Here is a tiny trained network, its code and every weight. The questions are about switching its units off for an input and a class, where a switched-off unit gives its printed mean instead of its output.

import numpy as np


def w(rows, s, z=0):
    codes = np.array(rows[::2]) - 128.0
    scale = np.full(codes.shape[1], s)
    scale[-1] = z or s
    return codes * scale


def norm(h):
    return h / np.sqrt((h * h).mean(-1, keepdims=True) + 1e-5)


def f(y):
    return y / 2 * (1 + np.tanh(0.7978845608 * (y + 0.044715 * y**3)))


def log_softmax(a):
    a = a - a.max(-1, keepdims=True)
    return a - np.log(np.exp(a).sum(-1, keepdims=True))


def net(x, mask):
    res = np.array(x, float).reshape(1, 8) / 4 @ E
    u = 0
    for l in range(4):
        y = f(norm(res) @ A[l][:, :-1].T + A[l][:, -1])
        res = res + np.where(mask[u : u + 6], y, B[l][:, -1]) @ B[l][:, :-1]
        u += 6
    return log_softmax(norm(res)[-1] @ U[:, :-1].T + U[:, -1])


A, B = {}, {}
E = w([
[60,148,158,97,116,112,203,107,82,79],'x0',
[200,50,115,76,145,116,123,166,227,87],'x1',
[113,112,108,138,150,59,143,117,114,125],'x2',
[145,72,127,253,53,162,165,123,188,81],'x3',
[151,102,118,178,106,157,147,134,169,202],'x4',
[163,146,228,96,128,154,115,205,103,138],'x5',
[90,174,97,62,130,155,108,81,107,66],'x6',
[98,165,37,94,102,217,113,35,173,113],'x7',
],0.0039)
A[0] = w([
[119,126,176,130,141,101,121,161,45,172,19],'0.n0',
[105,159,186,175,121,89,118,138,15,169,7],'0.n1',
[132,164,162,86,123,255,107,143,115,85,11],'0.n2',
[150,120,207,62,145,35,131,195,96,10,15],'0.n3',
[87,139,61,201,112,129,159,59,123,20,20],'0.n4',
[81,109,186,195,105,110,250,130,80,61,4],'0.n5',
],0.0086,0.0035)
B[0] = w([
[117,178,80,168,145,126,43,123,76,116,201],'0.n0',
[97,211,168,185,171,151,169,132,68,203,238],'0.n1',
[165,163,190,83,96,198,62,119,167,172,189],'0.n2',
[114,15,199,89,201,121,76,174,67,52,242],'0.n3',
[117,89,57,193,106,186,95,46,89,71,254],'0.n4',
[76,147,198,99,76,88,255,74,231,122,235],'0.n5',
],0.0081,0.0052)
A[1] = w([
[199,113,68,210,93,78,113,236,195,149,37],'1.n0',
[118,169,18,30,140,86,107,137,109,95,40],'1.n1',
[197,187,65,92,99,106,131,244,112,73,82],'1.n2',
[119,133,37,8,145,48,149,104,139,157,2],'1.n3',
[131,225,130,211,144,67,150,206,30,216,24],'1.n4',
[229,55,125,254,104,71,152,221,214,203,76],'1.n5',
],0.0081,0.002)
B[1] = w([
[196,103,63,129,108,165,167,253,161,134,165],'1.n0',
[160,115,134,142,156,69,157,64,208,169,151],'1.n1',
[78,142,159,128,65,117,155,127,124,111,121],'1.n2',
[151,131,136,117,222,97,133,60,190,113,142],'1.n3',
[91,229,68,165,207,133,108,140,65,201,255],'1.n4',
[168,82,113,167,152,254,217,228,116,110,208],'1.n5',
],0.0086,0.0061)
A[2] = w([
[157,103,137,104,186,23,124,137,162,150,77],'2.n0',
[162,140,97,78,122,31,109,131,151,155,57],'2.n1',
[119,141,189,121,18,3,235,150,194,144,5],'2.n2',
[141,128,51,174,81,87,21,145,165,169,95],'2.n3',
[172,191,138,21,48,152,66,165,180,169,25],'2.n4',
[141,48,155,74,149,2,84,226,86,75,12],'2.n5',
],0.0095,0.0018)
B[2] = w([
[182,132,94,98,187,32,99,145,155,143,174],'2.n0',
[118,113,141,152,154,100,175,142,159,122,128],'2.n1',
[41,103,232,184,53,66,243,111,246,102,172],'2.n2',
[54,144,188,96,129,126,194,92,65,33,167],'2.n3',
[225,177,192,64,13,148,43,112,170,237,203],'2.n4',
[81,4,180,14,164,86,1,194,20,9,253],'2.n5',
],0.0068,0.0044)
A[3] = w([
[118,148,66,108,133,126,60,162,110,123,79],'3.n0',
[138,151,74,104,106,99,100,163,126,106,64],'3.n1',
[139,132,104,125,69,64,114,159,118,129,70],'3.n2',
[105,124,3,124,72,119,97,85,134,98,36],'3.n3',
[121,138,74,128,63,70,108,140,131,114,7],'3.n4',
[121,165,114,116,47,104,112,159,110,108,21],'3.n5',
],0.012,0.0016)
B[3] = w([
[81,103,204,184,75,149,227,87,167,106,175],'3.n0',
[125,129,169,136,106,131,152,103,112,119,120],'3.n1',
[111,143,188,137,184,249,117,46,102,87,109],'3.n2',
[156,122,2,136,78,123,75,92,59,72,255],'3.n3',
[137,148,133,95,206,251,148,72,108,96,116],'3.n4',
[135,123,104,120,134,108,121,115,150,143,123],'3.n5',
],0.0081,0.0056)
U = w([
[196,80,82,166,129,208,192,254,157,138,146],'0',
[130,103,9,161,66,152,95,31,98,51,177],'1',
[180,126,89,90,213,30,129,77,229,152,7],'2',
[105,29,202,63,184,82,61,192,69,46,174],'3',
[197,173,185,57,56,175,41,110,179,201,115],'4',
[63,244,141,180,197,105,127,150,47,218,174],'5',
[46,117,211,174,64,86,244,92,208,102,73],'6',
],0.0088,0.0015)

Each question gives the input, the list of numbers given to net, and the class t.
The units are the neurons (one row each of A and B). Each row of codes is followed by its name. A weight is (code - 128) times the scale printed after its matrix; where a second scale follows, it is the last column's (A, B and U).
mask holds one flag per neuron, layer by layer. A switched-off neuron (its flag False) gives its mean, the last column of its row in B, instead of its output. The means were averaged over made-up inputs and are rounded, as every weight is.
A unit's drop is (log p(t) with every unit on - log p(t) with that unit switched off) / (log p(t) with every unit on - log p(t) with every unit switched off).
The circuit of an input: a set's keep is (log p(t) with only the set's units on - log p(t) with every unit switched off) / (log p(t) with every unit on - log p(t) with every unit switched off). Starting from the 12 units with the biggest drops (on a tie, the unit counted first), units are removed one at a time, each time the one whose removal leaves the highest keep (on an exact tie, the one counted first), for as long as the keep stays at least 0.8.
circuit, biggest first: the units of the circuit, biggest drop first
k most important neurons: the k neurons with the biggest drops, biggest first
k most important neurons of layer l: the k neurons of layer l with the biggest drops, biggest first
drop of u: that unit's drop, to one decimal
input [8,-4,-4,6,0,-4,2,0], class 6: circuit, biggest first : [0.n5]
input [8,6,3,-5,6,-1,-8,4], class 0: 2 most important neurons of layer 0 : [0.n3, 0.n5]
input [2,4,-8,-6,7,-1,0,-3], class 4: 4 most important neurons : [0.n1, 0.n3, 2.n4, 1.n4]
input [-3,-2,5,-6,7,-6,-4,7], class 2: circuit, biggest first : [0.n4, 0.n1, 1.n3]
input [-6,-5,2,-2,8,3,-1,5], class 0: circuit, biggest first : [0.n4, 0.n1, 0.n0, 0.n2]
input [3,-3,-6,-7,-8,-3,-4,8], class 4: circuit, biggest first : [0.n2, 2.n4, 1.n4]
input [-8,2,-4,-5,8,0,4,-1], class 0: 2 most important neurons : [1.n5, 0.n0]
input [8,8,-6,8,3,-3,-4,-7], class 6: 2 most important neurons : [0.n5, 2.n2]
input [7,-5,2,2,-2,0,-7,7], class 6: 4 most important neurons : [0.n5, 2.n2, 1.n4, 0.n0]
input [1,-1,8,-5,-1,-8,0,-1], class 2: circuit, biggest first : [1.n1, 1.n3]
input [3,4,-8,4,3,0,6,7], class 4: 2 most important neurons of layer 0 : [0.n2, 0.n0]
input [-4,0,3,-7,-1,6,-6,7], class 4: circuit, biggest first : [0.n1, 2.n4, 1.n4]
input [-4,8,2,-5,-1,3,0,8], class 2: 2 most important neurons of layer 2 : [2.n0, 2.n1]
input [7,7,-3,1,-5,6,4,8], class 4: circuit, biggest first : [0.n2]
input [-6,3,-3,-4,0,1,-5,0], class 0: drop of 1.n5 : 0.1
input [-8,2,0,0,5,6,4,-7], class 0: drop of 1.n5 : 2.2
input [2,2,-2,-4,-2,5,7,6], class 4: drop of 0.n2 : 0.8
